Below are the code and all the weights of a small trained network. Each question names an input and a class and asks about switching units off, where a switched-off unit gives its printed mean instead of its output.

import numpy as np


def w(rows, s, z=0):
    codes = np.array(rows[::2]) - 128.0
    scale = np.full(codes.shape[1], s)
    scale[-1] = z or s
    return codes * scale


def f(y):
    return np.maximum(y, 0)


def log_softmax(a):
    a = a - a.max(-1, keepdims=True)
    return a - np.log(np.exp(a).sum(-1, keepdims=True))


def net(x, mask):
    res = np.array(x, float).reshape(1, 6) / 4 @ E
    y = f(res @ A[0][:, :-1].T + A[0][:, -1])
    res = res + np.where(mask, y, B[0][:, -1]) @ B[0][:, :-1]
    return log_softmax(res[-1] @ U[:, :-1].T + U[:, -1])


A, B = {}, {}
E = w([
[151,94,94,93,126,3,154,155,138],'x0',
[128,128,131,127,128,128,129,129,125],'x1',
[81,144,208,160,143,101,193,110,195],'x2',
[129,133,128,126,129,128,130,128,128],'x3',
[132,130,128,128,129,127,125,125,131],'x4',
[203,167,129,200,49,131,162,149,116],'x5',
],0.016)
A[0] = w([
[84,139,186,143,169,95,200,126,193,167],'N1',
[182,159,73,128,112,187,86,172,97,40],'N2',
[161,93,119,92,79,41,205,148,166,3],'N3',
[173,50,60,10,166,37,150,185,106,155],'N4',
[231,147,99,174,74,138,171,173,101,116],'N5',
[154,88,91,106,106,20,196,169,160,142],'N6',
[135,189,237,203,74,158,206,127,183,101],'N7',
[160,107,122,124,112,2,152,185,163,49],'N8',
[148,163,178,195,68,166,168,168,189,90],'N9',
[74,145,251,142,148,66,182,106,177,150],'N10',
[112,73,53,14,152,74,49,143,101,143],'N11',
[206,158,103,179,74,90,158,147,89,7],'N12',
[113,92,116,52,96,132,71,136,97,101],'N13',
[63,139,181,147,155,70,203,96,203,28],'N14',
[189,100,66,121,69,202,47,146,70,111],'N15',
[90,139,136,144,160,210,53,82,75,32],'N16',
[92,132,201,124,155,76,196,90,174,9],'N17',
[178,133,88,62,156,138,152,82,110,123],'N18',
[104,139,129,131,157,238,71,80,102,106],'N19',
[92,96,55,79,170,84,83,137,139,128],'N20',
[130,154,222,191,88,190,154,93,118,104],'N21',
[61,78,149,45,230,163,99,81,166,204],'N22',
[154,96,126,146,127,51,169,149,138,45],'N23',
[4,91,164,56,224,167,94,69,180,27],'N24',
[179,82,116,87,151,117,133,87,128,79],'N25',
],0.0079,0.011)
B[0] = w([
[174,151,106,151,106,163,155,108,102,224],'N1',
[181,153,93,174,132,152,142,106,85,161],'N2',
[187,149,79,190,87,208,163,100,72,163],'N3',
[89,82,170,133,157,88,171,117,177,229],'N4',
[145,135,92,95,83,151,85,141,86,192],'N5',
[88,125,113,82,89,102,63,148,129,210],'N6',
[108,102,173,158,199,126,185,92,159,218],'N7',
[178,170,69,151,83,177,103,131,103,182],'N8',
[117,124,164,156,175,129,163,94,145,183],'N9',
[169,167,95,140,105,183,134,118,92,237],'N10',
[101,92,167,130,178,88,155,123,173,217],'N11',
[62,123,130,31,97,69,50,201,131,156],'N12',
[104,112,138,128,128,105,138,121,150,163],'N13',
[86,124,121,46,67,77,12,217,133,191],'N14',
[175,157,84,115,74,149,130,123,76,204],'N15',
[88,115,137,67,105,88,78,160,124,168],'N16',
[98,128,130,60,118,85,68,178,146,173],'N17',
[101,124,134,114,135,119,145,139,130,152],'N18',
[116,154,97,81,73,99,65,161,101,194],'N19',
[89,108,167,145,169,109,145,127,158,185],'N20',
[115,113,139,171,159,131,180,82,143,191],'N21',
[113,130,105,77,68,113,76,176,107,249],'N22',
[188,160,83,156,102,184,147,116,94,155],'N23',
[227,193,63,201,76,202,159,75,84,214],'N24',
[104,126,117,137,144,117,146,131,153,139],'N25',
],0.011,0.017)
U = w([
[108,146,107,53,86,73,52,223,129,239],'0',
[210,182,79,185,85,222,160,109,85,103],'1',
[94,110,192,160,245,88,238,100,213,1],'2',
],0.011,0.00082)

Each question gives the input, the list of numbers given to net, and the class t.
The units are the neurons (one row each of A and B). Each row of codes is followed by its name. A weight is (code - 128) times the scale printed after its matrix; where a second scale follows, it is the last column's (A, B and U).
mask holds one flag per neuron, in row order. A switched-off neuron (its flag False) gives its mean, the last column of its row in B, instead of its output. The means were averaged over made-up inputs and are rounded, as every weight is.
A unit's drop is (log p(t) with every unit on - log p(t) with that unit switched off) / (log p(t) with every unit on - log p(t) with every unit switched off).
The circuit of an input: a set's keep is (log p(t) with only the set's units on - log p(t) with every unit switched off) / (log p(t) with every unit on - log p(t) with every unit switched off). Starting from the 12 units with the biggest drops (on a tie, the unit counted first), units are removed one at a time, each time the one whose removal leaves the highest keep (on an exact tie, the one counted first), for as long as the keep stays at least 0.8.
units of the circuit, in order: the units of the circuit, biggest drop first
k most important neurons: the k neurons with the biggest drops, biggest first
drop when u is switched off: that unit's drop, to one decimal
input [-6,3,-7,0,1,0], class 0: 3 most important neurons : [N16 N24 N19]
input [1,2,0,-3,-5,8], class 0: units of the circuit, in order : [N12]
input [0,5,7,0,-7,-4], class 1: 2 most important neurons : [N24 N10]
input [-7,-4,-1,-7,-6,-6], class 0: 3 most important neurons : [N16 N22 N19]
input [2,5,-8,-4,8,-8], class 2: units of the circuit, in order : [N11 N4]
input [8,8,4,1,-2,2], class 1: 4 most important neurons : [N3 N8 N23 N22]
input [0,2,2,-4,2,1], class 2: 3 most important neurons : [N24 N15 N8]
input [5,-6,1,1,-4,4], class 1: 4 most important neurons : [N3 N14 N22 N8]
input [5,2,-1,-6,-8,8], class 0: 3 most important neurons : [N12 N24 N6]
input [-4,0,0,0,-1,-2], class 0: 2 most important neurons : [N10 N1]
input [-1,7,8,5,-6,-4], class 1: 3 most important neurons : [N24 N10 N1]
input [1,1,-8,6,5,6], class 0: 3 most important neurons : [N12 N24 N10]
input [7,7,8,6,-8,1], class 1: 2 most important neurons : [N3 N10]
input [-5,-6,5,5,-2,-7], class 1: units of the circuit, in order : [N24]
input [2,3,-8,-8,8,8], class 0: 2 most important neurons : [N12 N24]
input [0,5,2,8,-8,-2], class 1: drop when N1 is switched off : 0.0
input [2,0,0,-7,2,-5], class 2: drop when N11 is switched off : 0.1
input [5,7,4,0,-7,4], class 1: drop when N3 is switched off : 0.8
